Here is a tiny trained network, its code and every weight. The questions are about switching its units off for an input and a target symbol, where a switched-off unit gives its printed mean instead of its output.

import numpy as np


def w(rows, s, z=0):
    codes = np.array(rows[::2]) - 128.0
    scale = np.full(codes.shape[1], s)
    scale[-1] = z or s
    return codes * scale


def f(y):
    return np.maximum(y, 0)


def softmax(a):
    e = np.exp(a - a.max(-1, keepdims=True))
    return e / e.sum(-1, keepdims=True)


def log_softmax(a):
    a = a - a.max(-1, keepdims=True)
    return a - np.log(np.exp(a).sum(-1, keepdims=True))


def net(x, mask):
    ids = ['βγδζημξω'.index(c) for c in x.split()]
    T = len(ids)
    res = E[ids] + P[:T]
    r = res
    for j in range(2):
        rows = slice(4 * j, 4 * j + 4)
        q, k, v = (r @ M[0][rows].T for M in (Q, K, V))
        z = softmax(np.where(np.tri(T) > 0, q @ k.T / 4**0.5, -1e9)) @ v
        o = O[0][rows]
        res = res + np.where(mask[j], z, o[:, -1]) @ o[:, :-1]
    y = f(res @ A[0][:, :-1].T + A[0][:, -1])
    res = res + np.where(mask[2:18], y, B[0][:, -1]) @ B[0][:, :-1]
    return log_softmax(res[-1] @ U[:, :-1].T + U[:, -1])


Q, K, V, O, A, B = {}, {}, {}, {}, {}, {}
E = w([
[107,116,188],'β',
[173,46,27],'γ',
[198,118,83],'δ',
[117,110,169],'ζ',
[209,108,71],'η',
[189,94,62],'μ',
[71,183,3],'ξ',
[95,121,201],'ω',
],0.015)
P = w([
[205,244,253],'0',
[168,115,102],'1',
[121,117,122],'2',
[124,118,107],'3',
[125,114,94],'4',
[126,114,84],'5',
[127,116,78],'6',
[125,116,65],'7',
[127,118,50],'8',
[129,123,37],'9',
[119,135,25],'10',
],0.012)
Q[0] = w([
[145,108,29],'head 1',
[72,185,108],'head 1',
[254,129,138],'head 1',
[189,65,182],'head 1',
[106,177,243],'head 2',
[74,122,17],'head 2',
[228,123,74],'head 2',
[93,105,55],'head 2',
],0.0086)
K[0] = w([
[248,188,216],'head 1',
[95,173,129],'head 1',
[150,52,197],'head 1',
[177,127,43],'head 1',
[160,21,204],'head 2',
[114,178,105],'head 2',
[79,182,1],'head 2',
[33,176,165],'head 2',
],0.0066)
V[0] = w([
[89,165,184],'head 1',
[122,117,117],'head 1',
[198,76,174],'head 1',
[79,217,161],'head 1',
[143,6,179],'head 2',
[161,83,141],'head 2',
[202,164,139],'head 2',
[123,123,39],'head 2',
],0.015)
O[0] = w([
[168,113,100,113],'head 1',
[97,124,116,116],'head 1',
[179,190,94,186],'head 1',
[255,59,114,120],'head 1',
[134,153,37,22],'head 2',
[117,185,53,103],'head 2',
[146,242,218,138],'head 2',
[101,41,170,252],'head 2',
],0.0071,0.012)
A[0] = w([
[104,47,179,54],'neuron 1',
[65,196,195,172],'neuron 2',
[174,179,70,214],'neuron 3',
[67,87,82,184],'neuron 4',
[49,77,48,57],'neuron 5',
[123,109,110,55],'neuron 6',
[154,117,71,168],'neuron 7',
[39,145,107,252],'neuron 8',
[61,90,131,109],'neuron 9',
[138,219,152,98],'neuron 10',
[85,180,134,72],'neuron 11',
[168,104,142,26],'neuron 12',
[140,93,165,176],'neuron 13',
[161,183,138,62],'neuron 14',
[144,138,138,63],'neuron 15',
[1,23,195,152],'neuron 16',
],0.011,0.0037)
B[0] = w([
[80,160,29,203],'neuron 1',
[220,126,116,161],'neuron 2',
[14,188,107,167],'neuron 3',
[2,99,167,177],'neuron 4',
[93,75,206,171],'neuron 5',
[48,129,205,137],'neuron 6',
[129,135,143,157],'neuron 7',
[135,68,58,164],'neuron 8',
[186,155,113,170],'neuron 9',
[137,27,43,155],'neuron 10',
[177,152,87,140],'neuron 11',
[172,124,89,148],'neuron 12',
[118,186,93,171],'neuron 13',
[119,102,125,146],'neuron 14',
[71,125,134,132],'neuron 15',
[152,215,161,254],'neuron 16',
],0.0065,0.02)
U = w([
[93,130,44,184],'β',
[87,57,70,49],'γ',
[141,204,2,192],'δ',
[173,61,110,3],'ζ',
[97,142,178,105],'η',
[182,48,132,79],'μ',
[121,111,137,32],'ξ',
[182,160,225,218],'ω',
],0.0091,0.0031)

Each question gives the input, a string of symbols that net reads in full, and the target symbol t.
The units are the heads (4 rows each of Q, K, V and O) and the neurons (one row each of A and B). Each row of codes is followed by its name. A weight is (code - 128) times the scale printed after its matrix; where a second scale follows, it is the last column's (O, A, B and U).
mask holds one flag per unit, heads first, then neurons. A switched-off unit (its flag False) gives its mean, the last column of its rows in O or B, instead of its output. The means were averaged over made-up inputs and are rounded, as every weight is.
A unit's drop is (log p(t) with every unit on - log p(t) with that unit switched off) / (log p(t) with every unit on - log p(t) with every unit switched off).
The circuit of an input: a set's keep is (log p(t) with only the set's units on - log p(t) with every unit switched off) / (log p(t) with every unit on - log p(t) with every unit switched off). Starting from the 12 units with the biggest drops (on a tie, the unit counted first), units are removed one at a time, each time the one whose removal leaves the highest keep (on an exact tie, the one counted first), for as long as the keep stays at least 0.8.
circuit, biggest first: the units of the circuit, biggest drop first
unit that matters most: the unit with the biggest drop
top k neurons: the k neurons with the biggest drops, biggest first
heads that matter: for each layer, one digit per head in row order, 1 if its drop is at least 0.15 and else 0, layers parted by /
drop when u is switched off: that unit's drop, to one decimal
input ξ μ μ, target ω: unit that matters most	head 2
input γ γ γ γ ξ η ω μ, target η: circuit, biggest first	[head 1; neuron 16; head 2]
input ξ δ ξ ξ δ, target ω: circuit, biggest first	[neuron 16; head 2]
input γ ζ γ η γ ζ η ξ γ μ η, target η: circuit, biggest first	[head 1; head 2; neuron 16]
input γ ω β η ω γ ζ γ, target γ: top 2 neurons	[neuron 16; neuron 5]
input γ μ γ ξ γ μ γ, target η: circuit, biggest first	[neuron 16; head 1; head 2]
input γ γ η γ δ γ γ ξ δ, target η: circuit, biggest first	[head 1; head 2]
input γ β ξ ζ γ μ δ ξ ξ μ, target η: circuit, biggest first	[neuron 16; head 2; head 1]
input δ μ γ, target δ: heads that matter	11
input β γ η, target δ: top 2 neurons	[neuron 5; neuron 4]
input γ γ μ β γ γ δ γ, target γ: circuit, biggest first	[head 2; neuron 16; neuron 5; neuron 4]
input ω β γ γ γ ζ, target δ: top 2 neurons	[neuron 11; neuron 2]
input ζ η μ, target δ: top 3 neurons	[neuron 5; neuron 4; neuron 3]
input γ η ζ, target δ: circuit, biggest first	[head 2]
input μ γ μ ζ η β ζ γ δ δ μ, target γ: drop when neuron 16 is switched off	0.9
input ω β ζ μ, target δ: drop when neuron 3 is switched off	0.2
input ζ γ β γ μ ω μ μ ξ, target γ: drop when head 1 is switched off	0.3
